Below are the code and all the weights of a small trained network. Each question names an input and a class and asks about switching units off, where a switched-off unit gives its printed mean instead of its output.

import numpy as np


def w(rows, s, z=0):
    codes = np.array(rows[::2]) - 128.0
    scale = np.full(codes.shape[1], s)
    scale[-1] = z or s
    return codes * scale


def f(y):
    return np.maximum(y, 0)


def log_softmax(a):
    a = a - a.max(-1, keepdims=True)
    return a - np.log(np.exp(a).sum(-1, keepdims=True))


def net(x, mask):
    res = np.array(x, float).reshape(1, 7) / 4 @ E
    y = f(res @ A[0][:, :-1].T + A[0][:, -1])
    res = res + np.where(mask, y, B[0][:, -1]) @ B[0][:, :-1]
    return log_softmax(res[-1] @ U[:, :-1].T + U[:, -1])


A, B = {}, {}
E = w([
[80,63,102,251],'x0',
[123,124,129,124],'x1',
[173,81,2,98],'x2',
[130,129,128,130],'x3',
[129,129,127,128],'x4',
[124,124,128,125],'x5',
[42,215,71,139],'x6',
],0.0071)
A[0] = w([
[184,116,116,134,115],'neuron 1',
[124,121,104,126,148],'neuron 2',
[127,147,207,137,191],'neuron 3',
[115,94,10,112,166],'neuron 4',
[190,48,215,180,46],'neuron 5',
[120,142,226,135,152],'neuron 6',
[67,190,63,98,144],'neuron 7',
[162,57,193,155,234],'neuron 8',
[130,147,236,112,56],'neuron 9',
[75,144,120,173,117],'neuron 10',
[177,88,111,135,95],'neuron 11',
[240,58,91,109,132],'neuron 12',
[117,123,126,158,153],'neuron 13',
[171,144,105,28,151],'neuron 14',
[122,109,63,120,156],'neuron 15',
[119,111,83,120,165],'neuron 16',
[128,116,31,139,2],'neuron 17',
[127,144,188,135,180],'neuron 18',
[139,111,33,131,51],'neuron 19',
[125,15,100,255,85],'neuron 20',
[17,154,191,253,109],'neuron 21',
[123,206,154,71,20],'neuron 22',
[161,132,113,99,136],'neuron 23',
[149,74,102,199,229],'neuron 24',
[97,123,138,130,117],'neuron 25',
[136,105,118,147,176],'neuron 26',
[128,152,91,86,75],'neuron 27',
[115,132,215,100,71],'neuron 28',
],0.01,0.0049)
B[0] = w([
[129,99,122,150,153],'neuron 1',
[135,127,141,138,153],'neuron 2',
[120,167,116,70,194],'neuron 3',
[146,164,195,177,226],'neuron 4',
[99,204,131,41,184],'neuron 5',
[117,197,161,100,192],'neuron 6',
[119,188,183,68,213],'neuron 7',
[134,156,191,197,220],'neuron 8',
[123,165,197,185,168],'neuron 9',
[135,87,85,117,180],'neuron 10',
[137,101,110,164,159],'neuron 11',
[141,48,80,184,211],'neuron 12',
[136,111,112,109,162],'neuron 13',
[131,94,107,214,202],'neuron 14',
[136,145,159,161,185],'neuron 15',
[125,133,141,164,174],'neuron 16',
[106,150,98,27,161],'neuron 17',
[115,153,117,85,180],'neuron 18',
[111,185,161,60,172],'neuron 19',
[120,234,228,115,238],'neuron 20',
[157,3,25,129,255],'neuron 21',
[109,172,137,46,161],'neuron 22',
[126,101,124,154,158],'neuron 23',
[111,115,68,53,230],'neuron 24',
[140,120,114,130,142],'neuron 25',
[138,130,98,107,168],'neuron 26',
[137,118,138,173,151],'neuron 27',
[133,160,178,173,160],'neuron 28',
],0.024,0.0078)
U = w([
[166,183,206,208,254],'0',
[82,185,104,15,122],'1',
[200,1,24,194,29],'2',
],0.0065,0.00082)

Each question gives the input, the list of numbers given to net, and the class t.
The units are the neurons (one row each of A and B). Each row of codes is followed by its name. A weight is (code - 128) times the scale printed after its matrix; where a second scale follows, it is the last column's (A, B and U).
mask holds one flag per neuron, in row order. A switched-off neuron (its flag False) gives its mean, the last column of its row in B, instead of its output. The means were averaged over made-up inputs and are rounded, as every weight is.
A unit's drop is (log p(t) with every unit on - log p(t) with that unit switched off) / (log p(t) with every unit on - log p(t) with every unit switched off).
The circuit of an input: a set's keep is (log p(t) with only the set's units on - log p(t) with every unit switched off) / (log p(t) with every unit on - log p(t) with every unit switched off). Starting from the 12 units with the biggest drops (on a tie, the unit counted first), units are removed one at a time, each time the one whose removal leaves the highest keep (on an exact tie, the one counted first), for as long as the keep stays at least 0.8.
circuit, biggest first: the units of the circuit, biggest drop first
k most important neurons: the k neurons with the biggest drops, biggest first
drop when u is switched off: that unit's drop, to one decimal
input [6,-2,-2,-5,2,-6,0], class 1: circuit, biggest first => neuron 24
input [2,2,-8,-3,8,2,-3], class 1: 2 most important neurons => neuron 5; neuron 3
input [-1,-6,8,-8,-4,-3,6], class 0: 2 most important neurons => neuron 4; neuron 15
input [5,-1,-2,6,-8,2,-8], class 1: 3 most important neurons => neuron 5; neuron 24; neuron 4
input [-8,-5,4,-7,4,0,1], class 0: 3 most important neurons => neuron 21; neuron 24; neuron 7
input [2,-2,-4,-1,2,-8,-8], class 1: 2 most important neurons => neuron 5; neuron 4
input [2,-6,-6,7,-8,-5,-7], class 1: 3 most important neurons => neuron 5; neuron 3; neuron 4
input [0,7,5,-3,5,5,-6], class 2: 2 most important neurons => neuron 12; neuron 7
input [5,1,-5,-5,3,-4,-8], class 1: 2 most important neurons => neuron 5; neuron 24
input [2,-4,-2,5,1,-4,-4], class 1: 2 most important neurons => neuron 5; neuron 4
input [2,-4,-8,-3,-1,-6,1], class 2: 2 most important neurons => neuron 21; neuron 20
input [-2,0,8,6,7,7,2], class 0: 3 most important neurons => neuron 21; neuron 4; neuron 19
input [1,7,8,6,5,-8,-1], class 0: 3 most important neurons => neuron 21; neuron 4; neuron 19
input [-1,1,8,8,8,-7,-3], class 2: circuit, biggest first => neuron 12
input [0,5,8,-2,7,-4,4], class 0: 2 most important neurons => neuron 4; neuron 15
input [-6,-4,4,6,7,-8,6], class 0: 2 most important neurons => neuron 14; neuron 24
input [-4,8,5,1,4,1,2], class 0: drop when neuron 22 is switched off => 0.0
input [6,3,-1,-6,-3,-7,7], class 2: drop when neuron 21 is switched off => 1.3
input [4,-4,-2,-6,-2,8,-1], class 1: drop when neuron 14 is switched off => 0.1
input [6,7,-8,5,-8,2,5], class 2: circuit, biggest first => neuron 21
input [-6,7,2,-3,5,-2,-2], class 2: drop when neuron 20 is switched off => 0.1
